Here is a tiny trained network, its code and every weight. The questions are about switching its units off for an input and a class, where a switched-off unit gives its printed mean instead of its output.

import numpy as np


def w(rows, s, z=0):
    codes = np.array(rows[::2]) - 128.0
    scale = np.full(codes.shape[1], s)
    scale[-1] = z or s
    return codes * scale


def norm(h):
    return h / np.sqrt((h * h).mean(-1, keepdims=True) + 1e-5)


def f(y):
    return y / 2 * (1 + np.tanh(0.7978845608 * (y + 0.044715 * y**3)))


def log_softmax(a):
    a = a - a.max(-1, keepdims=True)
    return a - np.log(np.exp(a).sum(-1, keepdims=True))


def net(x, mask):
    res = np.array(x, float).reshape(1, 2) / 4 @ E
    u = 0
    for l in range(2):
        y = f(norm(res) @ A[l][:, :-1].T + A[l][:, -1])
        res = res + np.where(mask[u : u + 10], y, B[l][:, -1]) @ B[l][:, :-1]
        u += 10
    return log_softmax(norm(res)[-1] @ U[:, :-1].T + U[:, -1])


A, B = {}, {}
E = w([
[33,133,134,92,129,121,127,134,136,127,26],'x0',
[110,122,127,151,137,114,52,123,253,133,103],'x1',
],0.014)
A[0] = w([
[103,132,124,124,99,155,122,144,159,121,107,126],'0.n0',
[126,116,115,146,115,142,125,125,106,127,127,224],'0.n1',
[109,133,125,126,134,126,140,123,93,128,119,126],'0.n2',
[213,141,118,165,117,123,140,139,47,129,199,78],'0.n3',
[143,140,128,120,134,132,158,132,68,138,144,86],'0.n4',
[95,120,128,92,137,138,121,135,135,115,103,131],'0.n5',
[116,138,124,97,115,121,174,151,8,133,109,30],'0.n6',
[90,125,128,86,144,130,170,115,5,125,93,34],'0.n7',
[249,119,119,192,136,122,92,125,196,134,219,3],'0.n8',
[155,138,133,111,142,133,174,129,27,137,148,82],'0.n9',
],0.019,0.003)
B[0] = w([
[120,61,121,90,132,105,151,78,159,93,86,159],'0.n0',
[205,163,174,182,172,155,107,128,82,126,95,142],'0.n1',
[150,135,177,129,112,150,112,156,122,133,154,156],'0.n2',
[200,56,42,175,228,48,129,36,145,239,21,238],'0.n3',
[97,78,147,154,115,81,120,71,121,122,70,183],'0.n4',
[123,100,114,128,139,88,142,115,158,103,65,170],'0.n5',
[148,154,61,34,147,209,150,156,194,3,237,227],'0.n6',
[128,232,174,113,95,156,147,202,68,180,221,233],'0.n7',
[96,169,182,88,56,169,120,166,117,64,228,252],'0.n8',
[104,62,160,173,100,30,123,85,122,138,10,220],'0.n9',
],0.018,0.025)
A[1] = w([
[100,142,187,134,59,165,110,136,58,130,199,97],'1.n0',
[129,206,160,171,101,213,113,207,38,164,223,2],'1.n1',
[159,205,136,79,111,205,202,202,39,83,253,52],'1.n2',
[160,178,147,179,172,175,70,168,131,148,112,21],'1.n3',
[122,128,139,177,149,78,100,107,109,250,57,110],'1.n4',
[150,157,148,150,118,119,135,135,70,200,172,17],'1.n5',
[138,140,147,126,95,188,125,149,102,108,242,109],'1.n6',
[47,121,120,133,142,126,91,138,188,158,25,135],'1.n7',
[100,149,172,83,65,128,150,134,72,114,193,173],'1.n8',
[164,166,88,84,138,162,132,139,159,139,228,107],'1.n9',
],0.026,0.0027)
B[1] = w([
[137,95,97,196,110,110,38,79,176,97,175,185],'1.n0',
[161,93,122,134,179,34,147,79,163,151,3,194],'1.n1',
[101,180,104,48,186,240,199,230,123,204,118,254],'1.n2',
[150,83,113,136,133,120,139,75,94,122,126,127],'1.n3',
[170,89,53,152,194,66,166,105,132,178,54,176],'1.n4',
[63,139,145,122,121,200,114,168,152,88,105,139],'1.n5',
[99,90,165,156,51,104,95,71,86,103,183,203],'1.n6',
[103,210,224,111,87,120,86,181,173,128,144,174],'1.n7',
[178,90,108,190,132,88,113,64,87,102,122,199],'1.n8',
[121,138,136,145,89,145,121,145,96,57,173,188],'1.n9',
],0.025,0.051)
U = w([
[183,86,73,149,215,13,163,80,137,188,21,4],'0',
[110,172,94,57,182,240,216,211,57,136,150,87],'1',
[109,77,132,183,72,150,62,65,86,52,227,166],'2',
[72,215,255,94,95,72,72,182,221,113,94,248],'3',
],0.0095,0.0011)

Each question gives the input, the list of numbers given to net, and the class t.
The units are the neurons (one row each of A and B). Each row of codes is followed by its name. A weight is (code - 128) times the scale printed after its matrix; where a second scale follows, it is the last column's (A, B and U).
mask holds one flag per neuron, layer by layer. A switched-off neuron (its flag False) gives its mean, the last column of its row in B, instead of its output. The means were averaged over made-up inputs and are rounded, as every weight is.
A unit's drop is (log p(t) with every unit on - log p(t) with that unit switched off) / (log p(t) with every unit on - log p(t) with every unit switched off).
top k neurons: the k neurons with the biggest drops, biggest first
top k neurons in layer l: the k neurons of layer l with the biggest drops, biggest first
drop of u: that unit's drop, to one decimal
input [1,2], class 3: top 2 neurons	(0.n7; 0.n8)
input [-5,3], class 2: top neuron	(0.n8)
input [-6,1], class 2: top 2 neurons	(0.n8; 0.n9)
input [2,2], class 3: top 2 neurons	(0.n3; 0.n8)
input [6,-6], class 1: top 2 neurons	(1.n2; 0.n6)
input [1,1], class 3: top 4 neurons in layer 0	(0.n7; 0.n8; 0.n3; 0.n6)
input [1,0], class 1: top 2 neurons	(0.n9; 0.n3)
input [8,-8], class 1: top 2 neurons	(1.n2; 0.n6)
input [7,7], class 3: top 2 neurons	(0.n3; 1.n7)
input [5,5], class 3: drop of 1.n8	0.0
input [8,3], class 3: drop of 1.n7	0.2
input [8,-1], class 1: drop of 1.n2	1.4
input [2,-2], class 1: drop of 1.n2	1.9
